-140, -23, -453, 64, -430, 55, -192, 142, 457, 180, -472, 211, -600, 391, -95, -193, -647, -140, -125, 370, -406, 151, -240, 85, 305, -70, -723, 99, -114, -143, 128, -28
<125>
-59, -122, -321, 78, -227, 49, -164, 276, 268, 297, -318, 79, -505, 27, 29, -409, 4, -97, -129, 216, -454, 23, -422, 185, 318, -216, -839, 190, 60, 32, 168, -265
<184>
-207, -23, -322, 70, -299, 48, -50, 127, 426, 281, -461, 176, -597, 350, -113, -319, -556, -162, 5, 467, -333, 115, -183, 68, 241, -63, -656, 71, -51, -104, 27, -10
<186>
-37, -176, -418, 29, -199, 127, -182, 208, 192, 388, -310, 56, -557, 31, -70, -349, 78, -86, -224, 213, -294, 6, -394, 166, 329, -265, -829, 264, 106, 14, 145, -301
<116>
69, 460, 755, 78, -687, -310, -182, 481, -349, 165, 194, 112, -319, -43, 27, 99, 240, 131, -164, 138, 165, -118, -150, 327, -286, 295, -306, -330, -65, -490, 5, 368
<160>
-101, -78, -334, -318, 723, 169, 239, -499, 86, 315, 370, 100, -146, -313, -21, -76, 262, 184, -89, 689, 45, 161, -133, 329, 138, 0, 442, 614, 64, 327, -31, 145
<186>
95, 527, 877, 100, -709, -375, -163, 523, -299, 151, 192, 96, -352, -43, 96, 115, 318, 107, -132, 200, 130, -147, -133, 321, -234, 310, -321, -391, -15, -429, -3, 349
<184>
-161, -50, -272, 164, -382, -48, -54, 170, 498, 150, -567, 153, -573, 444, -57, -248, -652, -236, -14, 427, -527, 104, -253, 16, 370, -35, -754, 65, -77, -145, 38, 2
<184>
-4, 18, -75, -295, 450, -133, 64, -558, 23, 178, 360, 120, 194, -402, -147, 153, 422, 327, 70, 250, 137, 70, -228, 388, -94, 201, 598, 435, 115, 239, 91, 305
<25>
-11, -138, -341, 30, -210, 76, -232, 311, 157, 355, -335, 82, -506, -6, -1, -384, 24, -12, -190, 235, -404, -3, -393, 185, 304, -279, -709, 198, 28, -54, 209, -309
<71>
23, -2, -112, -301, 494, -75, -53, -511, -23, 264, 369, 0, 96, -395, -126, 157, 644, 268, -25, 341, 310, -41, -213, 364, -68, 164, 521, 393, 205, 203, 65, 285
<116>
217, 204, 667, 139, -427, -171, -290, 644, -398, 300, 35, 92, -447, -172, 72, 381, 422, 406, -221, -53, -38, 94, 193, 507, -57, 51, 57, -135, 48, -533, 95, 268
<181>
229, 135, 579, 143, -362, -287, -322, 619, -429, 428, 16, 74, -431, -211, 60, 396, 398, 351, -179, -156, -81, 164, 252, 494, 56, -2, 20, -87, -3, -418, 88, 189
<186>
-83, -179, -287, 74, -245, 63, -144, 291, 162, 251, -364, 122, -467, 41, -116, -361, -32, -39, -134, 115, -390, 72, -424, 176, 257, -250, -776, 175, 36, -12, 171, -209
<25>
-138, -67, -408, 88, -407, 67, -111, 148, 433, 248, -447, 219, -564, 384, -53, -144, -648, -215, -32, 434, -380, 131, -164, 66, 333, -62, -697, 14, -176, -173, 106, -71
<102>
-142, -59, -455, 51, -390, 53, -134, 74, 399, 179, -511, 192, -556, 402, -116, -185, -604, -132, -54, 367, -395, 174, -225, 26, 321, -87, -707, 58, -126, -84, 74, -84
<125>
-83, -54, -324, -289, 714, 205, 287, -525, 131, 212, 307, 134, -86, -246, -34, -207, 135, 321, -22, 696, 4, 157, -303, 259, 100, 60, 405, 529, 15, 291, -91, 66
<181>
-130, 0, -236, -324, 727, 252, 331, -442, 56, 298, 390, 100, -210, -343, -48, -143, 291, 264, -114, 744, 96, 110, -118, 293, 52, -18, 352, 593, 87, 296, -63, 178
<186>
-57, -319, -375, 36, -238, 10, -271, 315, 264, 338, -394, 42, -547, 84, -26, -310, 106, -120, -156, 244, -369, 44, -461, 244, 361, -277, -721, 198, 56, -61, 239, -246
<154>
-29, -36, -97, -319, 466, -173, 39, -574, 64, 277, 308, 21, 106, -347, -83, 127, 497, 282, 33, 375, 232, -33, -230, 396, -160, 205, 485, 511, 91, 204, 23, 271
<160>
-105, 49, -257, -327, 669, 208, 304, -498, 140, 236, 407, 129, -132, -331, 13, -150, 185, 194, -32, 794, -26, 137, -190, 282, 159, 56, 278, 626, 30, 297, -29, 161
<184>
-14, -109, -99, -309, 543, -221, 24, -624, -22, 364, 305, 41, 97, -369, -134, 185, 672, 241, 45, 310, 256, 65, -201, 443, -77, 173, 636, 454, 191, 341, 28, 306
<186>
281, 173, 535, 127, -378, -283, -328, 501, -410, 315, 3, 87, -350, -167, 97, 457, 362, 365, -246, -96, -153, 134, 119, 464, 53, 11, 15, -92, -15, -432, 111, 220
<71>
225, 58, 592, 122, -431, -252, -352, 637, -418, 323, 10, 74, -385, -156, 81, 399, 431, 265, -189, -136, -69, 153, 158, 473, 76, 7, 6, -100, -18, -473, 188, 224
<154>
55, 391, 777, 79, -641, -379, -125, 511, -332, 231, 227, 113, -440, -5, 23, 107, 384, 122, -136, 202, 246, -128, -107, 348, -302, 224, -206, -308, 40, -371, -33, 403
<186>
98, 427, 794, 70, -712, -293, -223, 553, -390, 187, 125, 116, -323, -54, 32, 39, 453, 85, -76, 85, 243, -158, -180, 329, -268, 267, -216, -404, 4, -409, 73, 329
<154>
-162, -132, -213, -327, 710, 193, 298, -436, 118, 206, 297, 128, -80, -248, -40, -141, 142, 220, -1, 747, 37, 188, -183, 293, 122, 43, 479, 586, -25, 256, 40, 164
<154>
-6, -210, -543, 70, -272, 11, -212, 174, 273, 367, -277, 116, -540, 59, 11, -299, 15, -99, -166, 153, -434, 104, -412, 221, 294, -217, -732, 169, 100, 31, 183, -188
<186>
-154, -48, -310, 113, -389, 24, -59, 158, 404, 188, -521, 236, -571, 386, -85, -242, -678, -111, -45, 426, -479, 128, -177, 22, 320, -64, -654, 30, -104, -191, 101, 15
<71>
-152, 2, -223, -296, 702, 172, 381, -518, 125, 298, 334, 143, -153, -289, -73, -205, 105, 254, -22, 747, 26, 168, -185, 261, 91, 25, 370, 597, 41, 295, -112, 170
<186>
199, 247, 525, 130, -379, -188, -437, 576, -412, 332, -83, 80, -367, -179, 117, 412, 401, 363, -201, -83, -76, 180, 199, 515, 11, -39, -3, -156, -66, -464, 85, 180
<125>
84, 380, 795, 78, -666, -321, -177, 483, -305, 185, 187, 137, -383, 40, 6, 77, 225, 153, -133, 166, 188, -116, -189, 299, -223, 273, -175, -373, 6, -469, -28, 354
<181>
-92, -65, -216, -336, 726, 232, 281, -564, 69, 226, 399, 99, -50, -269, -47, -144, 155, 244, -67, 662, 106, 115, -212, 208, 77, 44, 499, 573, 67, 240, -74, 150
<181>
71, 20, -83, -303, 470, -172, 24, -503, 45, 194, 297, 2, 155, -389, -19, 144, 577, 340, 16, 348, 178, -7, -186, 388, -138, 171, 544, 362, 105, 225, 72, 263
<71>
-47, -95, -328, 65, -264, 52, -225, 290, 265, 305, -352, 60, -520, 47, -7, -349, 29, -92, -125, 296, -490, 57, -462, 211, 347, -214, -848, 130, 48, -74, 181, -200
<184>
127, 428, 720, 96, -675, -373, -172, 457, -247, 130, 179, 124, -319, 46, 77, 39, 283, 164, -26, 100, 242, -172, -216, 301, -352, 325, -173, -432, -7, -379, -89, 367
<181>
278, 155, 548, 135, -338, -220, -345, 609, -433, 364, 78, 37, -413, -236, 104, 439, 474, 346, -254, -98, -52, 105, 198, 496, 68, 25, 33, -65, 21, -471, 104, 240
<116>
10, -152, -458, 20, -286, 61, -205, 254, 264, 363, -258, 54, -497, 63, -13, -339, 18, -89, -191, 242, -338, 37, -435, 213, 288, -256, -781, 245, -23, -4, 243, -301
<102>
-188, 14, -343, 95, -429, 59, -72, 174, 480, 187, -454, 219, -581, 418, -99, -152, -651, -199, 22, 486, -356, 104, -172, 102, 284, -74, -661, 55, -130, -168, 73, 1
<102>
29, -59, -111, -306, 521, -143, -43, -573, 40, 249, 357, 53, 163, -391, -119, 91, 613, 349, 38, 224, 270, -29, -305, 408, -105, 219, 618, 363, 196, 297, 52, 232
<181>
-112, -16, -337, -369, 706, 237, 268, -517, 113, 288, 397, 77, -139, -352, 29, -89, 217, 235, -96, 812, 40, 111, -91, 323, 92, 47, 389, 689, -27, 216, -21, 162
<160>
259, 188, 566, 140, -409, -257, -320, 634, -362, 388, 2, 54, -405, -164, 102, 451, 410, 332, -219, -86, -55, 101, 223, 537, 26, -8, 10, -37, -77, -443, 142, 190
<102>
-66, -235, -506, 76, -121, 33, -234, 274, 223, 362, -368, 78, -495, 91, -15, -366, 12, -67, -125, 229, -445, 105, -429, 231, 312, -235, -655, 105, -7, 30, 147, -266
<186>
-152, -10, -468, 43, -473, 28, -241, 121, 439, 204, -475, 209, -627, 350, -74, -104, -403, -123, -78, 459, -342, 104, -228, 166, 235, -71, -689, 36, -61, -157, 129, 16
<125>
-55, -132, -402, 55, -256, 110, -169, 225, 194, 296, -368, 81, -447, 15, -82, -419, -83, -70, -140, 142, -432, 30, -481, 170, 271, -180, -818, 203, 4, -49, 171, -262
<160>
-81, -182, -415, 58, -358, 8, -201, 156, 261, 335, -332, 87, -512, 100, -2, -345, -23, -131, -166, 212, -403, 35, -488, 204, 224, -229, -860, 265, 63, -71, 148, -234
<160>
-117, 20, -278, -315, 668, 275, 312, -423, 126, 256, 401, 115, -105, -255, 1, -118, 94, 221, -97, 782, 43, 153, -138, 285, 93, -29, 376, 625, -81, 215, 4, 115
<102>
-91, -47, -234, -285, 699, 112, 249, -438, 171, 220, 320, 99, -137, -316, 22, -27, 162, 235, -35, 772, -88, 141, -135, 314, 219, 52, 377, 598, -5, 243, -22, 147
<184>
-133, -34, -258, 76, -365, 139, -147, 219, 331, 218, -353, 180, -553, 328, -102, -168, -643, -185, -76, 348, -365, 141, -187, 66, 291, 2, -649, -41, -71, -262, 115, 154
<116>
-20, -85, -255, 57, -287, 3, -153, 234, 244, 340, -349, 10, -558, 76, -34, -397, 68, -91, -185, 278, -427, 19, -491, 171, 332, -240, -877, 287, 111, 9, 161, -253
<184>
-124, 31, -239, -309, 679, 244, 326, -494, 34, 311, 363, 119, -139, -285, -44, -192, 198, 208, -13, 737, 64, 163, -115, 240, 40, 6, 460, 598, 58, 249, -63, 228
<186>
127, 437, 819, 101, -631, -355, -233, 506, -306, 202, 87, 88, -374, -12, 9, 48, 371, 171, -106, 137, 248, -196, -211, 343, -270, 308, -165, -412, 24, -440, -59, 369
<181>
-43, -195, -553, -24, -228, 92, -252, 140, 272, 296, -364, 38, -505, 123, -10, -347, -11, -115, -211, 238, -314, 61, -444, 153, 257, -269, -810, 238, 3, 87, 180, -312
<125>
97, 434, 736, 60, -719, -372, -168, 469, -268, 209, 227, 121, -341, -10, 79, 153, 333, 74, -112, 224, 254, -142, -151, 384, -289, 257, -219, -326, -67, -387, 46, 346
<102>
183, 152, 616, 149, -403, -286, -334, 566, -368, 337, -156, 72, -421, -136, 68, 412, 369, 351, -187, -132, -91, 140, 176, 510, 1, -33, 18, -68, -25, -425, 73, 243
<125>
74, 363, 893, 82, -693, -449, -159, 557, -432, 260, 203, 111, -384, -43, -17, 131, 486, 101, -84, 96, 276, -143, -79, 379, -319, 295, -88, -376, 34, -366, 30, 468
<186>
86, 365, 899, 81, -668, -394, -192, 527, -388, 125, 160, 139, -334, -6, 0, 216, 191, 115, -129, 114, 184, -88, -123, 333, -280, 346, -140, -425, -63, -433, 56, 506
<25>
60, 382, 836, 81, -646, -385, -154, 478, -403, 246, 199, 80, -412, 2, -15, 126, 389, 114, -170, 149, 262, -138, -105, 293, -266, 210, -174, -313, 79, -359, -15, 348
<186>
-182, -28, -390, 104, -331, 48, -109, 196, 395, 261, -432, 212, -624, 365, -88, -244, -544, -93, -24, 421, -397, 153, -159, 88, 277, -66, -668, 2, -67, -108, 60, -14
<186>
-184, 41, -405, 70, -445, 98, -184, 84, 448, 159, -529, 231, -562, 412, -98, -178, -671, -148, -58, 427, -399, 167, -230, 85, 244, -22, -655, -8, -105, -187, 118, 61
<125>
237, 142, 601, 152, -355, -257, -245, 584, -409, 321, -89, 107, -372, -193, 94, 405, 325, 358, -174, -138, -180, 120, 206, 452, 59, 2, -4, -132, -58, -432, 70, 202
<71>
68, 374, 706, 98, -657, -402, -185, 513, -328, 248, 237, 155, -396, 6, 54, 74, 375, 151, -131, 90, 190, -127, -205, 374, -350, 276, -230, -400, 15, -320, 9, 431
<186>
-172, -62, -391, 73, -459, 62, -177, 107, 413, 191, -501, 244, -602, 329, -106, -124, -566, -134, -100, 396, -408, 166, -214, 108, 284, -69, -707, 22, -72, -212, 134, 24
<125>
-62, -89, -330, 75, -260, 52, -212, 234, 241, 271, -324, 97, -443, 24, -12, -361, 17, -103, -158, 204, -494, 50, -520, 216, 327, -156, -826, 74, 60, -9, 208, -221
<184>
-110, 19, -279, -313, 695, 300, 302, -557, 79, 209, 415, 138, -65, -321, -64, -103, 85, 210, -68, 683, 66, 151, -180, 217, 106, 59, 388, 553, 68, 217, -54, 234
<116>
-55, -24, -85, -291, 529, -132, 13, -471, 127, 181, 262, 53, 174, -338, -81, 53, 511, 314, 134, 289, 239, 7, -274, 408, -119, 155, 502, 382, 103, 292, 38, 182
<154>
244, 152, 613, 117, -403, -216, -322, 645, -430, 439, 25, 49, -455, -190, 53, 453, 396, 285, -284, -77, -33, 86, 202, 495, 107, -85, -64, 29, -55, -463, 129, 91
<102>
